Below are the code and all the weights of a small trained network. Each question names an input and a class and asks about switching units off, where a switched-off unit gives its printed mean instead of its output.

import numpy as np


def w(rows, s, z=0):
    codes = np.array(rows[::2]) - 128.0
    scale = np.full(codes.shape[1], s)
    scale[-1] = z or s
    return codes * scale


def f(y):
    return np.maximum(y, 0)


def log_softmax(a):
    a = a - a.max(-1, keepdims=True)
    return a - np.log(np.exp(a).sum(-1, keepdims=True))


def net(x, mask):
    res = np.array(x, float).reshape(1, 6) / 4 @ E
    y = f(res @ A[0][:, :-1].T + A[0][:, -1])
    res = res + np.where(mask, y, B[0][:, -1]) @ B[0][:, :-1]
    return log_softmax(res[-1] @ U[:, :-1].T + U[:, -1])


A, B = {}, {}
E = w([
[134,59,142,55,143,80,124,75,75,137,11],'x0',
[194,151,71,122,34,157,213,53,116,151,139],'x1',
[105,156,112,102,31,107,138,167,74,13,98],'x2',
[107,126,118,149,84,12,181,168,190,159,108],'x3',
[101,74,182,142,74,93,101,23,164,58,184],'x4',
[84,77,47,96,220,169,209,121,168,86,139],'x5',
],0.011)
A[0] = w([
[145,82,114,111,128,62,142,134,127,141,95,124],'neuron 1',
[43,118,167,128,176,96,51,185,132,121,126,3],'neuron 2',
[171,110,95,93,112,113,137,57,91,156,80,58],'neuron 3',
[87,97,155,158,171,109,67,181,139,113,105,34],'neuron 4',
[128,85,134,90,153,108,96,118,115,124,58,41],'neuron 5',
[154,136,134,92,155,140,124,153,147,204,136,125],'neuron 6',
[214,129,70,120,47,146,206,97,104,135,170,116],'neuron 7',
[211,169,153,132,60,127,76,124,116,179,116,59],'neuron 8',
[173,110,103,128,108,147,149,96,157,189,129,98],'neuron 9',
[115,81,188,105,91,103,106,53,192,97,163,98],'neuron 10',
[154,175,101,115,147,148,142,205,100,178,65,91],'neuron 11',
[79,160,99,104,92,129,108,158,99,66,129,133],'neuron 12',
[139,89,162,161,172,127,111,126,147,198,123,105],'neuron 13',
[149,148,199,136,95,97,68,150,87,157,139,48],'neuron 14',
[104,150,114,189,116,169,128,168,153,136,182,87],'neuron 15',
[49,87,38,102,165,166,218,105,134,96,159,135],'neuron 16',
[117,96,136,77,159,113,85,113,94,131,98,121],'neuron 17',
[119,112,136,135,154,119,77,54,181,174,143,81],'neuron 18',
[100,98,140,163,123,104,112,62,131,87,156,54],'neuron 19',
[67,137,134,125,130,111,114,165,88,86,133,90],'neuron 20',
[186,143,165,108,149,249,97,73,74,95,138,203],'neuron 21',
[139,187,162,150,97,113,94,105,101,157,131,7],'neuron 22',
[154,116,119,165,167,140,115,89,165,181,130,125],'neuron 23',
[114,133,135,153,93,40,200,149,201,162,114,190],'neuron 24',
[105,205,124,179,121,167,117,152,176,104,196,102],'neuron 25',
[115,150,115,102,78,132,144,160,98,78,87,158],'neuron 26',
],0.011,0.003)
B[0] = w([
[157,160,126,104,124,106,87,146,106,157,125,188],'neuron 1',
[18,195,79,138,128,212,164,39,113,169,138,216],'neuron 2',
[164,174,62,177,94,93,89,109,147,172,129,202],'neuron 3',
[105,147,89,114,127,169,136,71,127,156,170,200],'neuron 4',
[187,139,75,126,54,83,79,155,147,180,131,196],'neuron 5',
[139,93,152,146,64,143,157,145,125,102,154,185],'neuron 6',
[84,164,88,110,112,167,143,23,103,166,142,242],'neuron 7',
[82,96,127,59,165,151,108,109,184,89,48,209],'neuron 8',
[109,137,129,127,98,139,168,72,98,125,142,184],'neuron 9',
[192,126,87,113,165,190,166,167,120,81,167,211],'neuron 10',
[208,130,99,96,130,193,215,193,145,30,170,214],'neuron 11',
[116,73,157,139,87,49,159,123,100,117,139,194],'neuron 12',
[94,92,159,122,66,71,185,125,117,103,141,196],'neuron 13',
[106,84,107,65,177,150,129,124,183,93,98,199],'neuron 14',
[171,129,103,110,65,94,82,137,133,164,123,191],'neuron 15',
[114,109,167,37,172,92,101,108,194,105,41,250],'neuron 16',
[154,174,109,129,107,79,75,150,134,192,132,193],'neuron 17',
[163,63,149,126,69,139,142,121,104,114,143,188],'neuron 18',
[201,147,69,86,165,170,165,212,118,73,177,181],'neuron 19',
[94,108,154,104,66,142,128,92,125,120,152,175],'neuron 20',
[131,184,235,168,180,120,112,160,89,145,96,234],'neuron 21',
[116,95,129,114,148,137,113,130,186,126,79,176],'neuron 22',
[114,64,155,135,95,96,123,91,100,122,142,189],'neuron 23',
[122,195,254,153,223,152,76,165,68,132,123,230],'neuron 24',
[182,144,95,135,71,63,57,156,152,204,119,209],'neuron 25',
[122,67,178,172,70,117,157,119,102,99,149,200],'neuron 26',
],0.0089,0.016)
U = w([
[87,79,130,68,182,139,112,109,251,106,47,84],'0',
[60,181,77,127,125,185,152,54,111,155,144,230],'1',
[168,163,79,129,97,81,60,151,151,171,133,117],'2',
[186,128,93,114,156,200,186,186,126,68,163,95],'3',
[94,33,181,135,78,105,166,114,82,107,144,74],'4',
[118,199,225,144,204,143,94,150,70,137,111,166],'5',
[116,123,127,140,150,126,114,128,122,128,107,245],'6',
[115,98,70,199,193,85,130,157,135,111,141,3],'7',
],0.011,0.0024)

Each question gives the input, the list of numbers given to net, and the class t.
The units are the neurons (one row each of A and B). Each row of codes is followed by its name. A weight is (code - 128) times the scale printed after its matrix; where a second scale follows, it is the last column's (A, B and U).
mask holds one flag per neuron, in row order. A switched-off neuron (its flag False) gives its mean, the last column of its row in B, instead of its output. The means were averaged over made-up inputs and are rounded, as every weight is.
A unit's drop is (log p(t) with every unit on - log p(t) with that unit switched off) / (log p(t) with every unit on - log p(t) with every unit switched off).
The circuit of an input: a set's keep is (log p(t) with only the set's units on - log p(t) with every unit switched off) / (log p(t) with every unit on - log p(t) with every unit switched off). Starting from the 12 units with the biggest drops (on a tie, the unit counted first), units are removed one at a time, each time the one whose removal leaves the highest keep (on an exact tie, the one counted first), for as long as the keep stays at least 0.8.
units of the circuit, in order: the units of the circuit, biggest drop first
unit that matters most: the unit with the biggest drop
top k neurons: the k neurons with the biggest drops, biggest first
drop when u is switched off: that unit's drop, to one decimal
input [8,-5,5,-5,6,7], class 2: units of the circuit, in order -> (neuron 5; neuron 17)
input [8,-2,5,7,-8,6], class 2: units of the circuit, in order -> (neuron 5)
input [-6,-1,6,-8,8,1], class 3: top 3 neurons -> (neuron 19; neuron 10; neuron 24)
input [-4,-2,-3,1,-5,5], class 0: top 2 neurons -> (neuron 16; neuron 10)
input [5,-6,1,-2,-4,-6], class 0: top 2 neurons -> (neuron 14; neuron 7)
input [7,6,-7,6,0,6], class 2: top 4 neurons -> (neuron 3; neuron 1; neuron 2; neuron 8)
input [2,-4,4,8,-7,-8], class 0: top 4 neurons -> (neuron 14; neuron 8; neuron 21; neuron 22)
input [3,-3,7,7,-4,-1], class 4: top 4 neurons -> (neuron 26; neuron 21; neuron 12; neuron 20)
input [4,0,5,-8,6,-7], class 5: top 3 neurons -> (neuron 21; neuron 16; neuron 11)
input [1,1,-8,-8,8,-5], class 3: top 2 neurons -> (neuron 10; neuron 19)
input [3,-8,8,5,-7,2], class 1: top 2 neurons -> (neuron 2; neuron 4)
input [6,-1,4,-7,5,0], class 5: top 3 neurons -> (neuron 21; neuron 25; neuron 15)
input [-5,2,-6,-4,-1,-5], class 4: units of the circuit, in order -> (neuron 23; neuron 13)
input [-4,4,-5,1,0,-6], class 0: unit that matters most -> neuron 8
input [3,-6,-1,5,8,3], class 3: drop when neuron 10 is switched off -> 0.4
input [-5,4,6,5,-6,-2], class 3: drop when neuron 1 is switched off -> 0.1
input [3,-5,-3,-1,7,4], class 3: drop when neuron 10 is switched off -> 0.3
